Here is a tiny trained network, its code and every weight. The questions are about switching its units off for an input and a class, where a switched-off unit gives its printed mean instead of its output.

import numpy as np


def w(rows, s, z=0):
    codes = np.array(rows[::2]) - 128.0
    scale = np.full(codes.shape[1], s)
    scale[-1] = z or s
    return codes * scale


def norm(h):
    return h / np.sqrt((h * h).mean(-1, keepdims=True) + 1e-5)


def f(y):
    return y / 2 * (1 + np.tanh(0.7978845608 * (y + 0.044715 * y**3)))


def log_softmax(a):
    a = a - a.max(-1, keepdims=True)
    return a - np.log(np.exp(a).sum(-1, keepdims=True))


def net(x, mask):
    res = np.array(x, float).reshape(1, 8) / 4 @ E
    u = 0
    for l in range(2):
        y = f(norm(res) @ A[l][:, :-1].T + A[l][:, -1])
        res = res + np.where(mask[u : u + 10], y, B[l][:, -1]) @ B[l][:, :-1]
        u += 10
    return log_softmax(norm(res)[-1] @ U[:, :-1].T + U[:, -1])


A, B = {}, {}
E = w([
[129,127,126,127,130,129,126],'x0',
[25,184,93,122,122,68,208],'x1',
[126,126,128,131,128,129,126],'x2',
[127,129,126,134,129,127,128],'x3',
[130,127,124,130,130,128,130],'x4',
[125,233,181,197,190,92,64],'x5',
[129,128,129,128,130,129,130],'x6',
[103,182,115,184,74,255,146],'x7',
],0.00059)
A[0] = w([
[155,86,151,119,164,5,110,75],'0.n1',
[137,91,81,146,96,115,128,254],'0.n2',
[96,156,147,164,90,210,138,41],'0.n3',
[101,156,137,191,134,158,105,49],'0.n4',
[121,196,136,151,222,129,69,67],'0.n5',
[60,169,104,96,110,87,146,101],'0.n6',
[113,198,147,179,205,115,72,27],'0.n7',
[90,110,175,114,125,142,121,168],'0.n8',
[155,135,157,118,122,156,117,92],'0.n9',
[138,106,110,175,146,119,144,123],'0.n10',
],0.0023,0.00053)
B[0] = w([
[91,236,76,9,241,255,96,253],'0.n1',
[112,122,198,52,140,64,155,194],'0.n2',
[147,151,54,98,189,139,110,167],'0.n3',
[151,176,111,81,106,170,139,142],'0.n4',
[165,144,168,105,16,45,133,221],'0.n5',
[120,85,113,232,181,115,112,207],'0.n6',
[165,142,203,86,27,130,202,228],'0.n7',
[173,140,85,139,136,93,136,146],'0.n8',
[88,114,61,166,133,115,80,117],'0.n9',
[98,132,153,55,97,151,92,125],'0.n10',
],0.0014,0.00059)
A[1] = w([
[136,177,72,202,60,231,133,106],'1.n1',
[204,85,168,120,123,182,29,80],'1.n2',
[222,79,179,127,118,163,48,99],'1.n3',
[142,229,204,201,125,60,73,142],'1.n4',
[128,28,83,109,115,157,163,91],'1.n5',
[110,20,80,85,83,131,175,101],'1.n6',
[123,70,134,77,174,40,86,254],'1.n7',
[108,184,76,207,40,230,147,123],'1.n8',
[7,179,96,170,146,62,208,139],'1.n9',
[118,46,65,55,106,164,181,158],'1.n10',
],0.002,0.00038)
B[1] = w([
[109,139,136,41,212,78,97,192],'1.n1',
[24,71,59,204,137,53,201,169],'1.n2',
[53,107,63,193,120,84,208,170],'1.n3',
[173,93,155,113,37,185,169,226],'1.n4',
[130,197,193,134,89,62,151,158],'1.n5',
[182,203,203,153,68,145,113,172],'1.n6',
[108,190,114,148,122,237,89,196],'1.n7',
[130,123,143,62,207,102,75,214],'1.n8',
[151,4,80,206,115,128,113,254],'1.n9',
[183,205,191,158,98,122,98,198],'1.n10',
],0.0018,0.00096)
U = w([
[210,203,233,123,2,135,155,224],'0',
[108,169,91,30,246,162,67,154],'1',
[83,21,47,254,117,98,172,3],'2',
],0.0061,0.00065)

Each question gives the input, the list of numbers given to net, and the class t.
The units are the neurons (one row each of A and B). Each row of codes is followed by its name. A weight is (code - 128) times the scale printed after its matrix; where a second scale follows, it is the last column's (A, B and U).
mask holds one flag per neuron, layer by layer. A switched-off neuron (its flag False) gives its mean, the last column of its row in B, instead of its output. The means were averaged over made-up inputs and are rounded, as every weight is.
A unit's drop is (log p(t) with every unit on - log p(t) with that unit switched off) / (log p(t) with every unit on - log p(t) with every unit switched off).
The circuit of an input: a set's keep is (log p(t) with only the set's units on - log p(t) with every unit switched off) / (log p(t) with every unit on - log p(t) with every unit switched off). Starting from the 12 units with the biggest drops (on a tie, the unit counted first), units are removed one at a time, each time the one whose removal leaves the highest keep (on an exact tie, the one counted first), for as long as the keep stays at least 0.8.
circuit, biggest first: the units of the circuit, biggest drop first
most important unit: the unit with the biggest drop
top k neurons: the k neurons with the biggest drops, biggest first
k most important neurons of layer l: the k neurons of layer l with the biggest drops, biggest first
drop when u is switched off: that unit's drop, to one decimal
input [6,-8,-4,-5,6,4,-2,5], class 2: circuit, biggest first : [1.n2, 1.n3]
input [1,6,3,-6,7,-8,7,-1], class 0: top 2 neurons : [1.n6, 1.n10]
input [7,3,8,-8,1,3,1,4], class 1: top 2 neurons : [1.n8, 1.n1]
input [-7,2,-1,3,-1,7,2,-5], class 0: most important unit : 1.n4
input [4,-4,-8,7,-4,-6,7,7], class 1: circuit, biggest first : [1.n1, 1.n8]
input [1,-8,3,7,-4,1,-5,8], class 1: 3 most important neurons of layer 0 : [0.n3, 0.n6, 0.n4]
input [8,6,-3,6,-5,-7,5,3], class 0: top 3 neurons : [1.n6, 1.n10, 1.n2]
input [5,0,-3,-5,3,-6,-1,-6], class 0: 2 most important neurons of layer 1 : [1.n6, 1.n10]
input [2,8,-8,5,-2,3,-2,-5], class 2: top 4 neurons : [1.n9, 1.n1, 1.n8, 0.n6]
input [1,1,-7,-3,-1,5,-2,6], class 1: 3 most important neurons of layer 0 : [0.n3, 0.n2, 0.n4]
input [-3,-7,-2,-4,-3,-3,8,-6], class 2: 2 most important neurons of layer 0 : [0.n3, 0.n4]
input [-1,5,-4,-5,1,-8,-7,-4], class 0: circuit, biggest first : [1.n6, 1.n10]
input [-4,-5,-4,5,3,4,-3,-2], class 2: top 4 neurons : [1.n2, 1.n3, 1.n6, 1.n10]
input [2,6,8,-3,0,4,-5,3], class 2: circuit, biggest first : [1.n9]
input [4,-7,2,1,8,-6,-5,7], class 1: top 3 neurons : [1.n1, 0.n5, 1.n8]
input [4,3,-3,-7,3,-7,-7,8], class 1: circuit, biggest first : [1.n8, 1.n1]
input [1,6,-8,7,-6,7,-3,-7], class 0: circuit, biggest first : [0.n7, 1.n4]
input [-7,-8,-1,-4,-8,-5,-7,4], class 2: 3 most important neurons of layer 0 : [0.n1, 0.n7, 0.n5]
input [-5,-4,8,3,-7,-2,4,4], class 1: 2 most important neurons of layer 1 : [1.n1, 1.n9]
input [2,8,-4,-2,5,5,1,5], class 2: most important unit : 1.n9
input [-4,4,1,4,-6,-4,-1,-7], class 1: top 2 neurons : [0.n1, 0.n7]
input [4,3,2,-6,0,-4,1,-1], class 0: 2 most important neurons of layer 1 : [1.n6, 1.n2]
input [-5,-8,-2,4,-7,3,-5,5], class 2: top 3 neurons : [1.n2, 1.n3, 0.n1]
input [-2,5,-5,5,-2,8,-1,-2], class 0: 2 most important neurons of layer 1 : [1.n4, 1.n2]
input [4,-4,1,0,-5,2,-7,-1], class 2: drop when 1.n2 is switched off : 0.4
input [4,-8,3,-3,1,-1,-2,-5], class 2: drop when 1.n3 is switched off : 0.7
input [6,-5,6,3,-3,2,-6,6], class 1: drop when 1.n9 is switched off : 0.5
input [6,-7,-8,3,-6,-2,4,-2], class 2: drop when 1.n2 is switched off : 0.3
